Below are the code and all the weights of a small trained network. Each question names an input and a class and asks about switching units off, where a switched-off unit gives its printed mean instead of its output.

import numpy as np


def w(rows, s, z=0):
    codes = np.array(rows[::2]) - 128.0
    scale = np.full(codes.shape[1], s)
    scale[-1] = z or s
    return codes * scale


def f(y):
    return y / 2 * (1 + np.tanh(0.7978845608 * (y + 0.044715 * y**3)))


def log_softmax(a):
    a = a - a.max(-1, keepdims=True)
    return a - np.log(np.exp(a).sum(-1, keepdims=True))


def net(x, mask):
    res = np.array(x, float).reshape(1, 4) / 4 @ E
    y = f(res @ A[0][:, :-1].T + A[0][:, -1])
    res = res + np.where(mask, y, B[0][:, -1]) @ B[0][:, :-1]
    return log_softmax(res[-1] @ U[:, :-1].T + U[:, -1])


A, B = {}, {}
E = w([
[173,55,75,253,185,96,111,98,76],'x0',
[249,123,147,134,225,167,166,100,159],'x1',
[95,70,124,122,140,160,34,153,199],'x2',
[150,94,51,124,142,239,175,180,136],'x3',
],0.013)
A[0] = w([
[84,61,105,164,165,145,61,129,161,177],'neuron 0',
[80,151,46,138,50,146,150,101,19,157],'neuron 1',
[110,147,77,67,83,160,201,151,149,155],'neuron 2',
[145,123,174,19,79,178,140,74,246,192],'neuron 3',
[113,190,127,85,116,244,148,191,223,125],'neuron 4',
[58,94,145,173,107,86,46,95,181,226],'neuron 5',
[112,156,131,173,112,128,37,168,170,186],'neuron 6',
[180,167,189,120,68,73,166,77,75,150],'neuron 7',
[97,189,68,84,61,197,217,213,91,169],'neuron 8',
[136,181,157,47,168,147,72,111,172,135],'neuron 9',
[107,134,124,115,50,58,158,177,79,150],'neuron 10',
[196,109,48,106,174,163,163,103,168,203],'neuron 11',
[207,81,99,143,201,148,171,189,185,166],'neuron 12',
[73,167,179,133,86,80,93,124,171,165],'neuron 13',
[136,170,154,177,186,94,138,42,40,146],'neuron 14',
[187,142,196,63,106,125,119,192,255,199],'neuron 15',
[121,105,159,68,150,91,83,151,176,169],'neuron 16',
[154,92,119,179,127,32,76,166,112,212],'neuron 17',
[111,155,193,109,166,84,78,123,171,147],'neuron 18',
[70,134,100,167,68,41,175,127,72,254],'neuron 19',
],0.0091,0.0051)
B[0] = w([
[113,68,94,165,159,188,163,133,91,211],'neuron 0',
[164,175,77,145,114,172,117,154,162,207],'neuron 1',
[88,101,99,60,54,188,81,175,83,198],'neuron 2',
[124,76,219,119,50,125,90,127,110,243],'neuron 3',
[41,131,202,103,129,151,147,102,105,235],'neuron 4',
[84,94,56,201,140,86,141,156,159,246],'neuron 5',
[111,71,99,163,77,159,143,147,164,194],'neuron 6',
[118,165,162,119,145,86,70,134,127,215],'neuron 7',
[154,184,96,38,82,227,49,152,107,231],'neuron 8',
[150,82,196,128,38,124,113,104,167,194],'neuron 9',
[153,165,123,145,138,156,92,143,177,200],'neuron 10',
[183,114,180,105,163,227,212,78,61,231],'neuron 11',
[163,103,155,146,165,212,209,50,103,241],'neuron 12',
[181,132,106,182,117,121,108,142,209,218],'neuron 13',
[120,170,170,144,187,82,139,99,57,233],'neuron 14',
[111,79,255,130,82,102,115,98,169,230],'neuron 15',
[157,82,157,150,84,124,140,154,137,184],'neuron 16',
[111,157,64,201,174,133,152,105,119,228],'neuron 17',
[159,116,164,194,113,60,107,103,169,193],'neuron 18',
[114,232,83,144,132,124,106,155,148,244],'neuron 19',
],0.0095,0.014)
U = w([
[65,74,150,37,106,175,130,116,69,134],'0',
[254,101,105,146,185,192,252,45,102,193],'1',
[154,42,161,137,88,100,106,106,236,122],'2',
[108,224,100,158,189,43,120,84,117,46],'3',
[76,57,18,184,144,133,150,160,176,102],'4',
[230,89,132,92,152,99,146,141,58,7],'5',
[144,175,56,76,99,190,80,201,151,198],'6',
],0.0091,0.002)

Each question gives the input, the list of numbers given to net, and the class t.
The units are the neurons (one row each of A and B). Each row of codes is followed by its name. A weight is (code - 128) times the scale printed after its matrix; where a second scale follows, it is the last column's (A, B and U).
mask holds one flag per neuron, in row order. A switched-off neuron (its flag False) gives its mean, the last column of its row in B, instead of its output. The means were averaged over made-up inputs and are rounded, as every weight is.
A unit's drop is (log p(t) with every unit on - log p(t) with that unit switched off) / (log p(t) with every unit on - log p(t) with every unit switched off).
The circuit of an input: a set's keep is (log p(t) with only the set's units on - log p(t) with every unit switched off) / (log p(t) with every unit on - log p(t) with every unit switched off). Starting from the 12 units with the biggest drops (on a tie, the unit counted first), units are removed one at a time, each time the one whose removal leaves the highest keep (on an exact tie, the one counted first), for as long as the keep stays at least 0.8.
units of the circuit, in order: the units of the circuit, biggest drop first
top k neurons: the k neurons with the biggest drops, biggest first
drop of u: that unit's drop, to one decimal
input [1,-8,4,4], class 6: units of the circuit, in order : neuron 1
input [6,-5,-2,6], class 6: units of the circuit, in order : neuron 1; neuron 8
input [-8,1,-1,-1], class 2: top 4 neurons : neuron 15; neuron 9; neuron 13; neuron 11
input [-3,3,-5,-3], class 3: units of the circuit, in order : neuron 7; neuron 11
input [-8,-1,-7,3], class 6: top 4 neurons : neuron 8; neuron 1; neuron 10; neuron 11
input [-6,5,-6,-3], class 2: top 2 neurons : neuron 15; neuron 9
input [-7,2,-2,-1], class 2: top 2 neurons : neuron 15; neuron 9
input [5,3,4,-8], class 3: top 3 neurons : neuron 14; neuron 2; neuron 18
input [-2,1,-2,-3], class 2: top 3 neurons : neuron 17; neuron 19; neuron 14
input [2,2,7,-5], class 4: top 2 neurons : neuron 5; neuron 0
input [-7,-5,4,2], class 2: top 2 neurons : neuron 13; neuron 15
input [6,7,-4,-7], class 3: drop of neuron 7 : 0.5
input [4,-8,-6,1], class 6: drop of neuron 1 : 0.3
input [-2,2,-3,-5], class 3: drop of neuron 7 : 0.1
input [-5,6,-5,-2], class 0: top neuron : neuron 13
